B:
0: [-124  238   80  136 -160  -65  -76 -234  -53   72   10  -17  245  129
   77  -83  183  -71 -111  197   13  115   19   34    9  170   76  277
 -124   83 -150 -190   49 -249  244 -364  320 -133  -60  127  141]
1: [-129 -304   -6  -91  -11  116  181  222  -85   60   90 -123   14  -38
 -136  -67 -141   41   68 -150  -49  -62  -63  -94   75   14  145 -103
  134 -109   91  121 -212 -130   89  277  -82  -56   85   31   53]
2: [ -14   46  -13   -8   31  -53 -236 -127   -9  -55 -148  255 -103   91
   83  -30    1 -121  -73  135  108   83 -123   40 -118   65 -137 -105
 -188   72  -28 -186  164   -1  -28 -141  106   73  -11  162   98]
3: [-241 -130  -29   22  -80   99  137   31 -166  118  117  -62   39   -6
  -64 -128  -12  -68   13    6  -64  -50   76   53  107  127  192  116
   54   47   26   23  -90 -165  213  -13   93 -133   99   44  163]
4: [ 147 -550    9 -346  -53  256 -106  345   64   69 -126 -167   59   12
  -45 -144 -503  315   17  -48   75  -59 -586 -314 -112  270   46 -341
  385 -290    0 -146 -330 -417   17  538 -146  -53 -147  131 -113]
5: [-107   49   60   53  -28  -10  -31 -119  -86    8   -3   26  -13   24
   -7  -78   40  -74  -66   87   21   56  -25   34   14  114   15   22
  -29   35    8  -74   32  -93   76  -87  140  -44   -7  119  105]
6: [ -30  170  -22   54  -53  -84 -227 -112   14   47 -155  270  170  212
  110   14  183 -138  -42  168   96  128   23    8 -128  -57  -66   67
 -343   87 -134 -182  120  -89  154 -366  144   44   18  142  164]
7: [-148 -247 -142  -85   58  101  -10  157 -110   64  -46  232 -126   42
  -49  -48  -76 -130   74  -32   22  -64   44   47  -31  -69   30 -151
 -122   50   79   34  -12   24   72   51 -100   61  181   61  173]
8: [-163 -132  -54  -31   -5  -15   -1  -62  -57 -105   47   22 -207  -50
   16  -69 -151  -77  -56    6    2  -28 -158   59   21  220   -1  -17
   24   64   15 -104   86  -25  -42   65  166  -53   25   86   38]
9: [-331  105  -89  167  -40 -108  199  -33 -124   28  149  112   90   75
  -40   51  288 -266   59  -64  -82   15  361  134  106 -177  142  255
 -343  168  -17  122   68   81  203 -310  147  -41  247   -1  232]
10: [-151  182  143  143 -101 -118   46 -287  -54  -94  117 -173    0  -35
   23  -81   57  -48 -150   92  -23   89  -87   50   89  286   32  197
   48   46  -47 -132   81 -129   33 -129  353 -154  -99  117   30]
11: [ -42   43  105   36  -50  -89   34  -39   29  -60   27 -105  125   39
  -14   15   40   13  -48  -28    5   99 -105 -103   11   32   11   29
  -40  -74  -37  -36  -48 -109   29   -2  135  -44  -46   94    0]
12: [-129  -63  -67  -22   17  -20 -125 -133  -63  -94  -35  155 -241   -9
   59  -71 -117 -123  -84   92   48    0 -148  103  -35  217  -74  -50
  -58  117   -1 -177  175    5  -54  -36  162   -6   18  126   75]
13: [-143  405  249  272 -153 -249  186 -246   10  -50  179 -283  376   69
  -19   55  373  -45  -98   -3  -70  204  138  -68  129  -22  103  364
 -153  -31 -109   21  -27 -133  161 -305  357 -148  -68   61   48]
14: [ -93 -249  -65  -88  151  130  -56   95 -163   16  -86  258 -336  -39
  -99  -89 -125 -134   33  -18   61  -51   -3   76  -28  -43  -62 -338
   -8   23  203   58   27  115  -66  190 -174  124  140  105  151]
15: [-165  144   83  136   47 -209  126 -149  -21 -200  111  -19 -127  -47
  -42   70  132 -159  -54 -100  -28   95   54   46   73  -49  -55   33
 -161   42   57   61  119  173 -117  -44  179   10   56   60   26]
16: [-199  183   79  157 -141  -69   56 -216  -95   41  111  -97  161   49
   24  -82  155  -88  -97  117  -34   73   67   58   87  185  124  290
  -58   80  -91 -107   32 -186  208 -270  320 -165  -19   86  128]
17: [-188  234   46  208  116 -231  188   -2  -66  -73   65  195   41   79
 -112  184  439 -302   80 -179  -28  135  435   55   59 -521  -35    5
 -483   55  114  293   77  332    4 -219  -43  154  254    8  187]
18: [-259 -208  -88  -28   12  -21  113  -72  -92 -178  157  -53 -371 -154
  -13  -76 -234 -105  -56  -70  -50  -91 -164  120   98  305   23    1
  100   96   68  -60  117   50 -120  170  195  -91   65   52    8]
19: [ -66 -293  -84 -132   59  197  -87  158 -142  125 -111  211 -128   34
  -63 -125 -149  -47   49   34   55  -64  -52    4  -54   10   25 -254
   31  -11  111   -8  -75  -79   84  142 -158   60  106  107  161]
20: [ -36 -111   16  -71  -82   45 -110  -50   -2   -6  -42  -52   18   31
   57 -109 -170   56  -86  104   47   19 -289  -58  -41  294   20   -4
   99  -25  -70 -216  -22 -249   64   37  171  -94 -100  135   11]
21: [ -32  -79   30  -65  -20  -38 -163 -184   21 -180  -35  -25 -252  -65
   84 -104 -261   13 -163  106   74   26 -409    8  -46  419 -111  -84
  135   19  -34 -279  139 -108 -150  108  251  -64 -145  167  -59]
22: [-355 -322  -79  -25 -211  276  289  151 -261  303  239 -265  202  -30
 -118 -258 -113   29   56    8 -151 -166   95   39  209  302  445  285
  275   32  -13   37 -296 -430  458   45  122 -310  117   -4  200]
23: [-195 -120  -16   15  -11   64  115   28 -139   50   79   -5  -54  -23
  -78  -86  -13  -88   12  -30  -37  -33   59   44   75   55  108    1
   17   25   72   50  -52  -56  106   42   42  -61  104   57  132]
24: [-197 -122   -5    1 -224  199   62   32 -167  286   74 -147  323   92
  -21 -214  -13   40   -7  148  -54  -43   22  -11   77  261  308  254
  134   15 -103 -107 -211 -466  444 -140  165 -241   11   77  194]
25: [  46 -181  -71 -154  -83  131 -254  111   14  146 -202  164  180  183
   84 -101 -133   55   -1  149  107   21 -235 -117 -160  121   13  -84
  -53  -36 -114 -233  -80 -317  197  -53   12   -5  -34  151  103]
26: [ -92    6   56   27   16  -96   27  -71  -11 -125   38  -17  -94  -20
  -19    6  -10  -63  -57  -42   12   60  -97  -16   23   60  -46  -40
  -50   -8   30  -23   50   23  -72   41  121   -3    0   95   12]
27: [ -30 -273  -54 -148   36   60  -79   93    4  -70  -54   55 -175  -16
   -3  -57 -260   19  -16  -28   52  -25 -291  -62  -62  157  -50 -204
   71  -47   32 -103  -15  -73  -86  230    5   12   -3  106   -6]
28: [-256  -85  -32   43  -41   11  123  -84 -136  -24  143  -60 -131  -70
  -39 -104  -51 -107  -41   -3  -55  -43    5  103  107  209  109  106
   54   87   35  -20   31  -57   69    6  184 -123   71   54  101]
29: [-231  291  117  244   95 -260  118 -356 -103 -262  149   37 -336 -117
  -45   39  204 -272 -130  -36  -28  104  150  196  121    9 -121   52
 -177  142  124   61  276  309 -198 -137  259   20   64   81   72]
30: [-222  154   73  172  -29 -120  196  -77  -93  -13  142  -45  104   24
  -77   29  254 -158    1  -72  -60   75  236   46  119 -131   95  161
 -186   45   28  130   -2   36  115 -164  143  -50  120   31  138]
31: [  21 -580 -160 -319  131  157  -98  303   18 -101 -119  144 -381  -73
  -41  -57 -499   59   53 -131   81 -118 -432 -107 -115  130 -107 -476
  152 -103  125  -60  -53    3 -214  524 -203  103   53  100  -57]
32: [  32   52  151   18   29 -161   15  -32   92 -185   -1  -90    7    6
  -27   82   17   22  -56 -100   42  140 -186 -146  -21  -45 -110 -118
  -59 -126   17   -3   -5   21 -150  118   84   41  -73  102  -75]
33: [ -94    0  -96    7  167 -162 -125  -89   -2 -238  -88  370 -392    2
   42   89   -1 -257  -23  -40   84   50  -33  117  -90 -109 -237 -222
 -324  125   86  -39  288  330 -246  -36   29  188  129  110   74]
34: [-230 -140  114   29 -124   21  247 -132 -101  -93  277 -447 -109 -192
  -79 -168 -224   88 -120  -41 -111  -56 -239   -1  205  499  181  163
  397  -35   26  -57  -94 -237   11  240  320 -279  -97   49  -66]
35: [-107  236  106  168    8 -156   65  -94  -44  -25   29   71  138   91
  -47   73  312 -159  -11  -24   -1  142  207    4   26 -226   -9   70
 -280   20   12   86   37   68   77 -227   87   38   79   75  136]
36: [-123 -141  100  -14 -170  128  147   72  -93  154  117 -304  272   15
  -80 -152  -62  126  -16    9  -61   -9  -92 -120  108  216  246  141
  227 -111  -37  -14 -265 -395  269   86  118 -208  -49   64   60]
37: [-169  202   63  139  -79 -127  -21 -264  -54  -64   56   -2    9   26
   56  -43  118 -128 -116  116    2   87    6   85   40  169   12  196
 -120  110  -66 -135  134  -67   75 -249  315  -96  -25  110   98]
38: [ -92   20   32   60   33 -111  173  192   12    2   34   48  230  116
 -113  149  252 -102  116 -208  -24   96  210 -119   18 -424   48  -30
 -309  -82   39  231 -121   80   87  -40  -97   90  172   10  104]
39: [-120 -137  -36  -34   94  -63   10  -14  -30 -188   17   90 -322  -79
  -26    9 -134 -115  -33  -88   23   -4 -141   40    1   65 -106 -172
  -45   31   99  -13  110  146 -187  162   50   53   63   77    0]
40: [-138  135   -1   97   30 -225   16 -131   32 -196   37   98  -83   28
   34  101  125 -177  -48  -52   12   98   10   41   -1  -56  -95   51
 -283   75  -26  -26  179  155  -92 -147  198   41   66   71   37]
41: [-225  -95  -22   21  -43   39   70  -82 -139   -6  106  -35 -135  -55
  -28 -122  -76  -89  -45   31  -41  -47  -30   95   83  233   95   72
   64   79   35  -54   27  -86   75   10  171 -113   49   74  103]
42: [ -88   69   88   44  -89   11 -141 -276  -86  -23  -13  -45  -89  -14
   71 -175  -92  -14 -174  220   39   46 -213   67    3  414   -7   76
  129   62  -50 -271   97 -216   58  -99  301 -133 -143  166   62]
43: [-158  -65  -30    9  -18   44  -37  -79 -120   22    6   88 -112    4
    1 -108  -43 -105  -46   84   17  -13  -33   83   12  163   33    7
  -18   84   20  -91   55  -75   80  -55  118  -51   44  104  133]
44: [-256  112  148  179  -66 -166  356  -93  -59 -120  289 -325   72  -92
 -123   32  153  -63  -36 -175 -127   58  111  -13  216   22  144  228
    9  -23   36  164  -63    1   32   21  239 -144   44   -4    6]
45: [-113  290  241  217    5 -295  247 -145   31 -209  173 -218  112  -23
  -96  146  290  -84  -56 -175  -57  184  110  -79  121 -184  -20  106
 -162  -82   37  165    3  126  -87  -50  192  -13    0   38  -27]
46: [  80  -36  128  -36   35  -46  -22   97   58  -39  -80  -17  118   71
  -63   49   20   50    3  -82   58  121 -134 -191  -61 -142  -68 -200
  -56 -173   33   34 -116  -58  -37  136  -67   75  -39  107  -12]
47: [  15   53  146   28   27 -160   39  -29   78 -173   12  -87   24    5
  -36   80   32    5  -51 -108   25  134 -154 -139  -11  -59  -97 -101
  -66 -119   18   15  -11   23 -130  106   79   35  -53   99  -66]
48: [ -40  137  125   68  -33 -190  -41 -222   73 -224   30 -104  -52  -21
   54   17  -17  -20 -143   24   34  128 -246  -48   -6  200 -107   47
  -32  -14  -61 -160  118  -37 -129  -25  293  -50 -126  126  -75]
49: [  86  263  265   96 -120 -195  -56 -176  137 -104  -13 -227  319  101
   45   41  127  104 -146   53   42  229 -234 -210  -30   88  -54  106
  -34 -150 -141 -148  -49 -227   21 -106  272  -70 -222  150  -81]
50: [-218 -125 -130  -21   16  110 -133 -136 -198   39  -36  250 -322  -23
   34 -181 -127 -188  -67  178   40  -80  -27  225  -10  273    0  -40
  -12  200   55 -164  171  -28   61  -88  126  -29   96  130  207]
51: [   6 -254  -72 -166   20    4 -142   65   70 -129  -90   72 -169    7
   58  -24 -288   33  -47  -13   73   -5 -387  -90 -103  199  -99 -195
   27  -42  -26 -182   44  -78 -126  204   60   19  -47  120  -52]
52: [-146 -107  -97  -33  133  -88 -106 -151  -47 -259  -20  230 -535 -105
   42  -15 -183 -199  -88    4   58  -21 -183  158  -41  183 -190 -193
  -88  141   95 -125  290  232 -272   92  130   81   57  118   27]
53: [   1 -170   30  -94   -6   33  -24  121   16   -7  -52   -7   38   37
  -37  -22 -109   50    9  -49   45   32 -188 -135  -47   16   -5 -146
   22 -108   14  -37 -107 -124    8  163  -29   13   -9   95   10]
54: [ -50 -155  -80  -85   63   49 -160   31  -58  -14 -126  243 -180   42
   14  -54 -111 -100  -11   53   81   -5 -116   29  -95   37  -83 -206
  -93   40   52  -93   73   10  -29   38  -31   78   60  125  110]
55: [ 341  -60  173 -164  -18   -7 -250  239  219   54 -300   20  448  255
   12   87   -7  232   11   -8  166  216 -352 -432 -246 -230 -132 -308
  -99 -336 -101  -98 -255 -288   41  125 -164  138 -173  175  -71]
56: [   5 -206    7 -118   75   57 -107   41  -32  -77  -87   93 -222  -28
  -29  -66 -208    0  -37   -4   77    4 -245  -43  -68  107 -101 -286
   72  -56   91  -70    9  -12 -118  231  -43   61  -20  131   11]
57: [-147 -204 -174  -65  176   69  -91  103 -153    5 -114  447 -352   26
  -50  -22  -30 -255   74  -23   68  -56  122  143  -71 -180  -95 -294
 -248  123  169   65  129  237  -51   25 -180  183  246   87  212]
58: [-245  -62  -59   46   24  -55   88  -89 -109 -107  108   58 -241  -69
  -26  -34  -35 -175  -30  -39  -32  -29   22  133   75  114   16   34
  -72  124   61   -7  127   91  -34   -6  158  -43  115   57   94]
59: [-177 -190  -48  -25  -47   94  135  157 -110  109   70  -25   98   36
  -83  -62  -12  -37   64  -67  -46  -38   64  -29   62  -18  161   26
  -13  -19   28   76 -143 -139  192   44   -9  -67  126   32  133]
60: [ -44 -292 -175 -169   45  123 -187  152  -50   51 -162  303 -140   87
   31  -64 -188  -73   44   47   88  -51 -151   -3 -128   31  -46 -227
 -103   37   19 -120   26  -54   41   66  -94   81  102  114  128]
61: [ -80   38   43   39   10  -77  -47 -106  -23  -87   -9   51  -73   12
    6  -16   11  -77  -67   28   31   70  -83    8  -16   70  -58  -29
  -79   23    8  -74   77   -2  -35  -38  135    5  -11  111   50]
62: [-175  205   28  166  135 -212   24 -203  -85 -189   26  242 -276  -20
  -30   82  216 -302  -47  -40   18   99  194  162   26 -169 -151  -60
 -328  134  117   75  254  337 -154 -161  100  125  141   83  132]
63: [ -30 -112   77  -38   39  -79  105   86   47 -141   46 -112  -35  -26
  -73   51  -70   25   -4 -164    3   57 -165 -136   14  -43  -34 -142
    4 -132   54   63  -74    9 -115  227   11   25   -3   67  -62]
64: [-160  193   48  152   88 -269   84 -169    7 -253   82   92 -172  -24
  -16  127  188 -228  -46 -111   -7  114   92   72   37 -142 -127    5
 -304   80   55   70  202  281 -171 -112  162   77   93   59   39]
65: [-186 -120  -76  -13    0   78  -40  -52 -149   34    0  143 -182  -10
   -5 -126  -74 -133  -29   85   13  -48  -12  122   13  166   36  -32
  -16  105   48  -81   73  -44   74  -34   85  -34   85  101  162]
66: [ -39   56  174   65  131 -227  137  -97   51 -336   99 -134 -262 -136
  -96  105  -12  -52  -81 -207   -1  114 -151  -64   61  -49 -170 -191
  -11 -104  145  110   70  241 -336  255   84   73  -30   74 -123]
67: [-78  -8  88  33  -1 -55  70 -16 -24 -59  47 -76  13  -4 -56  -6  20 -24
 -28 -59  -5  63 -54 -59  37   8  10 -35 -15 -57  36  25 -46 -41  -1  60
  79 -23   0  77  23]
68: [ -87 -102  -62  -64 -123   44  -98    2   -7   59  -41   23  129   99
   76  -86  -98    8  -34  106   33   12 -176  -43  -47  217   75   94
  -27   32 -124 -199  -28 -265  171  -89  173 -102  -24  107   80]
69: [ -45   47  137   66  -89   54  129  166  -70  242    8  -94  495  176
 -126   -6  274   32   85  -44  -19  107  212 -174   40 -279  190   68
 -107 -151   -8  163 -300 -244  342 -106  -84  -30   61   50  167]
70: [   4 -149  -88 -111  -16   26 -119  193   47   65 -143  190  171  180
   32   30  -14  -23   63  -11   72   42  -87 -131 -134 -135  -13 -110
 -216  -45  -72  -68  -67 -122  122  -40  -63   70   70   95   94]
71: [-131 -297  -63 -126  -33   76  -11    7  -41  -88   49  -79 -239  -97
   14 -129 -342   33  -68    2    7  -79 -345    5   17  392   25  -70
  211    7   12 -163   11 -147  -54  239  149 -108  -34   96  -27]

[ 318   58 -487  102  122   98  -77 -360 -435 -202 -232  142   62   44
  149   31   22  -81  176  -40  306 -311  308   69  -11 -332  185 -309
 -112 -168] => 42
[-426 -126   11  -53  118 -124   89  -89    4 -143  167  132   40  -70
  -69 -123  -17  145 -111  -18   35  144 -295  -25 -552 -162  253 -215
   67  281] => 39
[ 220  -84  272  179 -109  110 -259 -197  206   68   28   69  177 -141
  129 -194   80  238  181  185  215 -143  189 -238   -3  -40  120  -39
  164 -446] => 37
[-495   28  -85 -191   90 -139  244  102  173   29  165  -65   66   11
   -2   -4   30  -48  -17 -162  -56  297 -465   39 -320 -219   68  -79
  115  482] => 14
[ 133 -161 -304  -14  194 -101  200 -289  -24    8   87   40  191  -69
  -11 -272  104  222  227  231   37   38 -105 -222 -286  -57  239 -445
  -99   86] => 40
[-154  117 -343  -80   24  -20   80 -122 -226  -11  -75  -59   11   84
   30  107  -19 -257  107 -139  137   79 -105   28   26 -249  102  -36
  -34  283] => 53
[-122 -290   72  -54  166 -178  234 -134  362  106  318   24  247 -169
  -66 -414  135  450  141  315 -107  232 -373 -334 -514   80  238 -399
   57  140] => 62
[-608  409  390   83 -366  144 -496  311  -14 -168  -95   59 -194  104
  203  507 -142 -504 -293 -606  373   27    6  294   61 -494 -108  733
  518  -54] => 4
[-421 -222  754  -49 -269  211 -214 -159  285  199  -12  -43   69 -170
  -48 -201 -133  136  -20   25  100  -37  -77  -14  213   79  158  120
   11   34] => 44
[ 588  130 -103  188  -69   17 -124  -32  366  212   93  -87  301  -55
  271 -108  280  140  445  216  169   -7  156 -415  135 -104  -89   12
  318 -565] => 6
[ -70 -168 -483  -72  371 -303  394 -139   41 -116  291  109  189  -65
  -49 -278  168  313  118  205  -85  234 -389 -230 -786 -128  269 -590
    0  302] => 33
[  84  172  371  103 -452  313 -449 -139   21  283 -264 -181   37    2
  153  139  -79 -331  224  -85  340 -142  308  -88  811  -73  -63  509
  101 -310] => 24
[  21 -217 -335 -130  290 -115  367 -265   55   24  109    2  222  -80
  -23 -325  111  279  229  197  -71   56 -251 -122 -347  -75  234 -603
 -171  277] => 64
[-224 -379  362   -5  102  -58   66 -204  331    9  256  132  193 -233
  -71 -451   52  537    5  273  -28   49 -240 -215 -533   77  308 -395
   37   21] => 29
[-808  169  122  -79   -2 -117  -42  293   70 -267  166  139 -106   44
   63  236  -55 -169 -347 -452  100  228 -409  252 -598 -446   62  200
  390  359] => 31
[  77  177   -6  135 -101  143 -277  -59  -77 -108 -130   78   42   11
  220  140   24 -129   60 -176  315 -188  218   59   58 -334   23  114
  211 -298] => 20
[-246  -30  395   65 -128   19 -174   42  309   31  147   50   93 -107
   76  -82   33  137  -27  -12  125   80 -120 -125 -202 -108   76  125
  294 -117] => 47
[-130   18  267  242  -50   48 -395  -42  -16 -338   66  328   -6  -85
  149   21   13  161 -189 -104  335 -180  163   11 -517 -312  188   42
  366 -413] => 21
[ -54  145 -487  -52  104 -149  161  -36 -121  -20   55  -30   69   80
   53   84   83 -171  142  -73   87  187 -186  -91 -199 -263   75  -97
   75  237] => 60
[-207   16  222  -22 -106   76  -78  -24  188   87    5  -40   88  -47
   84  -32    2   -6   65  -83  113   16  -93    0   47 -148   44   66
  140   15] => 67
[-153 -140 -308 -129  192  -33  241 -296 -198  -44  -34   28   89  -18
  -56 -162  -22   47  105   27   27   -1 -176   46 -200 -149  256 -444
 -230  371] => 58
[-150  -68 -159 -106   59   90   84 -285 -214   -8 -166   -8   56   -4
    2  -60  -71  -73   98  -71  119 -106  -29  125   78 -179  196 -245
 -206  266] => 28
[ -15   97 -490  -68  175 -118  213  -76  -83  -53   42  -11  109   57
   82   16   99  -79  156  -62   63  108 -179  -34 -246 -285   89 -237
   34  218] => 54
[  40  -21 -474  -37  197  -66  164 -257 -246 -105  -29   62   89   21
   21  -65   41   -5  147   22  110  -20  -58  -23 -226 -229  205 -372
 -116  181] => 50
[-275  133 -358 -154   43  -99  196  -28 -120   62    0 -117   28   96
   -4  103    0 -282  110 -148   46  232 -278    0  -23 -223   64  -13
   -7  451] => 19
[ 180  -43  -66  -75    0   18  160 -134  297  310   40 -196  265  -66
   81 -221  141  105  385  180  -11   90 -120 -246  215    5   18 -166
  -14   12] => 35
[ -68  124 -448 -109   77  -53  195 -100 -138   62  -55 -111   86   84
   46   70   38 -232  199  -90   77  125 -164  -15   51 -238   55 -118
  -53  319] => 46
[ 144  421   55  170 -297    9 -310  290  343  169   75 -138  107   65
  303  277  176 -284  201 -164  255  168   49 -239  226 -289 -247  577
  581 -406] => 55
[ -52   -4 -421  -73  165  -58  170 -218 -223  -81  -36   29   75   31
   17  -38   19  -58  131  -24  100   10  -97   10 -176 -228  192 -304
 -114  252] => 32
